Here is a tiny trained network, its code and every weight. The questions are about switching its units off for an input and a target symbol, where a switched-off unit gives its printed mean instead of its output.

import numpy as np


def w(rows, s, z=0):
    codes = np.array(rows[::2]) - 128.0
    scale = np.full(codes.shape[1], s)
    scale[-1] = z or s
    return codes * scale


def norm(h):
    return h / np.sqrt((h * h).mean(-1, keepdims=True) + 1e-5)


def f(y):
    return np.maximum(y, 0)


def softmax(a):
    e = np.exp(a - a.max(-1, keepdims=True))
    return e / e.sum(-1, keepdims=True)


def log_softmax(a):
    a = a - a.max(-1, keepdims=True)
    return a - np.log(np.exp(a).sum(-1, keepdims=True))


def net(x, mask):
    ids = ['ΠΣΦβγζηθλμξτψω'.index(c) for c in x.split()]
    T = len(ids)
    res = E[ids] + P[:T]
    u = 0
    for l in range(2):
        r = norm(res)
        for j in range(3):
            rows = slice(2 * j, 2 * j + 2)
            q, k, v = (r @ M[l][rows].T for M in (Q, K, V))
            z = softmax(np.where(np.tri(T) > 0, q @ k.T / 2**0.5, -1e9)) @ v
            o = O[l][rows]
            res = res + np.where(mask[u + j], z, o[:, -1]) @ o[:, :-1]
        u += 3
        y = f(norm(res) @ A[l][:, :-1].T + A[l][:, -1])
        res = res + np.where(mask[u : u + 4], y, B[l][:, -1]) @ B[l][:, :-1]
        u += 4
    return log_softmax(norm(res)[-1] @ U[:, :-1].T + U[:, -1])


Q, K, V, O, A, B = {}, {}, {}, {}, {}, {}
E = w([
[179,114,93,174,172,167,152,128],'Π',
[152,126,62,129,126,161,203,98],'Σ',
[162,122,118,118,167,190,146,143],'Φ',
[129,133,116,124,125,159,185,99],'β',
[129,149,180,156,91,167,132,141],'γ',
[143,119,70,129,107,141,191,107],'ζ',
[141,114,149,124,101,155,173,109],'η',
[115,152,4,107,105,125,123,167],'θ',
[119,135,84,103,109,140,183,174],'λ',
[91,155,122,136,119,139,220,142],'μ',
[47,252,155,140,138,145,191,107],'ξ',
[80,172,143,138,125,134,146,181],'τ',
[154,94,145,190,136,77,113,179],'ψ',
[104,139,82,141,95,115,93,113],'ω',
],0.027)
P = w([
[80,115,4,183,99,201,202,129],'0',
[64,43,92,203,66,242,167,103],'1',
[191,167,115,138,107,105,157,123],'2',
[72,43,124,138,108,134,189,119],'3',
[183,155,129,83,177,64,170,97],'4',
[62,18,137,125,156,131,183,153],'5',
],0.011)
Q[0] = w([
[181,203,143,153,48,155,131,155],'L0H0',
[49,57,121,179,102,192,101,149],'L0H0',
[93,83,86,155,116,184,115,108],'L0H1',
[128,94,129,127,139,95,62,99],'L0H1',
[180,250,131,135,132,65,109,107],'L0H2',
[100,114,144,104,156,123,78,101],'L0H2',
],0.018)
K[0] = w([
[51,120,115,181,96,88,108,139],'L0H0',
[155,122,102,155,206,251,108,128],'L0H0',
[93,78,98,84,109,148,109,106],'L0H1',
[152,153,91,154,99,165,86,92],'L0H1',
[86,180,104,108,43,94,152,108],'L0H2',
[184,157,104,168,120,209,119,131],'L0H2',
],0.02)
V[0] = w([
[196,65,134,174,196,128,134,239],'L0H0',
[165,76,107,143,88,97,108,101],'L0H0',
[57,144,182,105,99,111,108,154],'L0H1',
[109,91,158,53,42,138,104,88],'L0H1',
[116,155,56,82,78,135,82,115],'L0H2',
[122,143,147,10,127,194,120,136],'L0H2',
],0.013)
O[0] = w([
[205,164,181,123,72,155,181,183,17],'L0H0',
[85,99,181,116,162,100,204,125,3],'L0H0',
[155,164,148,147,81,187,90,190,88],'L0H1',
[134,125,184,157,233,190,139,141,39],'L0H1',
[127,139,106,100,203,110,127,246,92],'L0H2',
[172,198,146,124,251,230,116,129,100],'L0H2',
],0.011,0.0047)
A[0] = w([
[166,3,204,80,138,182,131,148,2],'L0N0',
[92,118,64,104,152,115,46,93,16],'L0N1',
[95,102,187,187,101,145,45,198,243],'L0N2',
[99,180,137,136,91,106,99,148,145],'L0N3',
],0.012,0.0049)
B[0] = w([
[138,192,51,106,86,119,50,231,152],'L0N0',
[144,192,112,229,113,105,229,153,231],'L0N1',
[93,127,65,11,135,106,219,3,253],'L0N2',
[186,69,205,126,191,139,59,213,248],'L0N3',
],0.012,0.0041)
Q[1] = w([
[162,124,166,112,167,63,123,82],'L1H0',
[57,31,143,154,131,225,147,187],'L1H0',
[178,90,241,124,114,182,113,160],'L1H1',
[37,167,103,120,147,222,115,123],'L1H1',
[218,148,174,130,140,6,89,113],'L1H2',
[128,124,85,175,148,162,59,168],'L1H2',
],0.013)
K[1] = w([
[166,153,234,139,109,77,134,110],'L1H0',
[183,41,41,210,147,212,138,93],'L1H0',
[133,140,224,175,56,186,167,162],'L1H1',
[85,241,136,142,168,162,50,70],'L1H1',
[192,5,77,82,115,91,103,108],'L1H2',
[93,109,37,125,82,201,124,171],'L1H2',
],0.011)
V[1] = w([
[145,167,124,187,138,109,149,149],'L1H0',
[139,185,173,155,163,125,116,131],'L1H0',
[195,140,71,95,166,105,95,92],'L1H1',
[125,70,92,127,158,168,142,154],'L1H1',
[117,133,142,116,146,131,88,163],'L1H2',
[61,247,143,159,118,153,134,142],'L1H2',
],0.012)
O[1] = w([
[176,154,154,153,84,146,193,111,131],'L1H0',
[128,120,74,241,104,158,141,191,1],'L1H0',
[2,162,138,129,89,199,122,169,141],'L1H1',
[146,205,173,109,89,176,80,129,190],'L1H1',
[136,80,70,210,167,72,146,110,34],'L1H2',
[133,181,190,111,190,34,105,182,198],'L1H2',
],0.0096,0.0073)
A[1] = w([
[100,96,172,124,183,39,109,144,2],'L1N0',
[131,163,85,118,102,87,108,144,145],'L1N1',
[105,81,160,98,136,159,165,133,123],'L1N2',
[148,136,123,128,108,119,4,137,80],'L1N3',
],0.024,0.0067)
B[1] = w([
[121,86,251,93,192,39,138,145,194],'L1N0',
[155,116,175,166,140,140,107,110,254],'L1N1',
[155,105,124,172,151,132,98,178,252],'L1N2',
[203,133,51,152,144,112,33,91,205],'L1N3',
],0.022,0.0086)
U = w([
[75,77,99,160,52,78,129,99,208],'Π',
[127,91,53,141,143,90,160,136,131],'Σ',
[58,149,144,159,55,154,108,166,194],'Φ',
[96,178,81,117,168,108,192,53,192],'β',
[60,131,111,41,130,144,90,128,152],'γ',
[168,69,44,110,179,98,182,119,63],'ζ',
[149,61,176,180,199,213,138,74,4],'η',
[107,158,31,127,165,83,136,249,178],'θ',
[199,198,170,87,164,180,165,138,36],'λ',
[112,145,230,133,80,177,109,16,57],'μ',
[108,181,152,254,108,107,139,119,142],'ξ',
[185,135,58,132,145,80,66,88,159],'τ',
[193,83,132,142,69,106,196,152,142],'ψ',
[125,107,189,119,184,50,148,106,176],'ω',
],0.0099,0.0044)

Each question gives the input, a string of symbols that net reads in full, and the target symbol t.
The units are the heads (2 rows each of Q, K, V and O) and the neurons (one row each of A and B). Each row of codes is followed by its name. A weight is (code - 128) times the scale printed after its matrix; where a second scale follows, it is the last column's (O, A, B and U).
mask holds one flag per unit, layer by layer, with each layer's heads first. A switched-off unit (its flag False) gives its mean, the last column of its rows in O or B, instead of its output. The means were averaged over made-up inputs and are rounded, as every weight is.
A unit's drop is (log p(t) with every unit on - log p(t) with that unit switched off) / (log p(t) with every unit on - log p(t) with every unit switched off).
The circuit of an input: a set's keep is (log p(t) with only the set's units on - log p(t) with every unit switched off) / (log p(t) with every unit on - log p(t) with every unit switched off). Starting from the 12 units with the biggest drops (on a tie, the unit counted first), units are removed one at a time, each time the one whose removal leaves the highest keep (on an exact tie, the one counted first), for as long as the keep stays at least 0.8.
circuit, biggest first: the units of the circuit, biggest drop first
most important unit: the unit with the biggest drop
k most important neurons: the k neurons with the biggest drops, biggest first
k most important neurons of layer l: the k neurons of layer l with the biggest drops, biggest first
heads that matter: for each layer, one digit per head in row order, 1 if its drop is at least 0.15 and else 0, layers parted by /
input Π β β β ζ, target ζ: 4 most important neurons	L1N1, L1N2, L1N0, L0N3
input γ τ ζ ω, target β: most important unit	L0H1
input β η β β η μ, target Φ: circuit, biggest first	L0H1, L1N0, L1H1
input λ β γ η, target τ: circuit, biggest first	L0N0, L0H1, L1N3
input β β β β τ ω, target β: circuit, biggest first	L0H1, L0N2, L0N1
input β β β β β, target β: heads that matter	100 / 000
input η β β, target η: circuit, biggest first	L0H1, L1N2, L1H2, L1N3
input β τ ξ λ β, target ξ: heads that matter	000 / 100
input η ω β, target ω: circuit, biggest first	L0H0, L1N0
input θ λ ψ β λ β, target Π: heads that matter	001 / 000
input μ β β η τ μ, target Φ: 2 most important neurons of layer 1	L1N3, L1N0
input τ β θ τ μ, target τ: heads that matter	110 / 100
input β λ β β η, target η: circuit, biggest first	L0H1, L1H2, L1N2
input β η β Π, target ψ: circuit, biggest first	L0H0, L0H2
input β τ Φ μ, target λ: circuit, biggest first	L0H2, L0H0
input Φ ξ γ, target ξ: circuit, biggest first	L0H0, L1H0, L0N1
input ξ β λ, target ξ: most important unit	L0H0
input μ η β, target μ: 2 most important neurons	L1N3, L1N1
input ζ λ θ τ γ, target τ: 2 most important neurons	L0N3, L1N3
input β β Σ, target β: heads that matter	110 / 000
input τ β Π ξ μ, target ξ: heads that matter	010 / 100
input β λ Φ θ ξ, target ξ: most important unit	L1H0
input ξ λ η, target ξ: circuit, biggest first	L0N1, L0H0, L1N3
input ζ λ β τ η, target τ: heads that matter	000 / 100
input ζ μ β, target μ: 3 most important neurons	L0N3, L1N3, L0N2
input β Π μ θ, target ψ: heads that matter	100 / 000
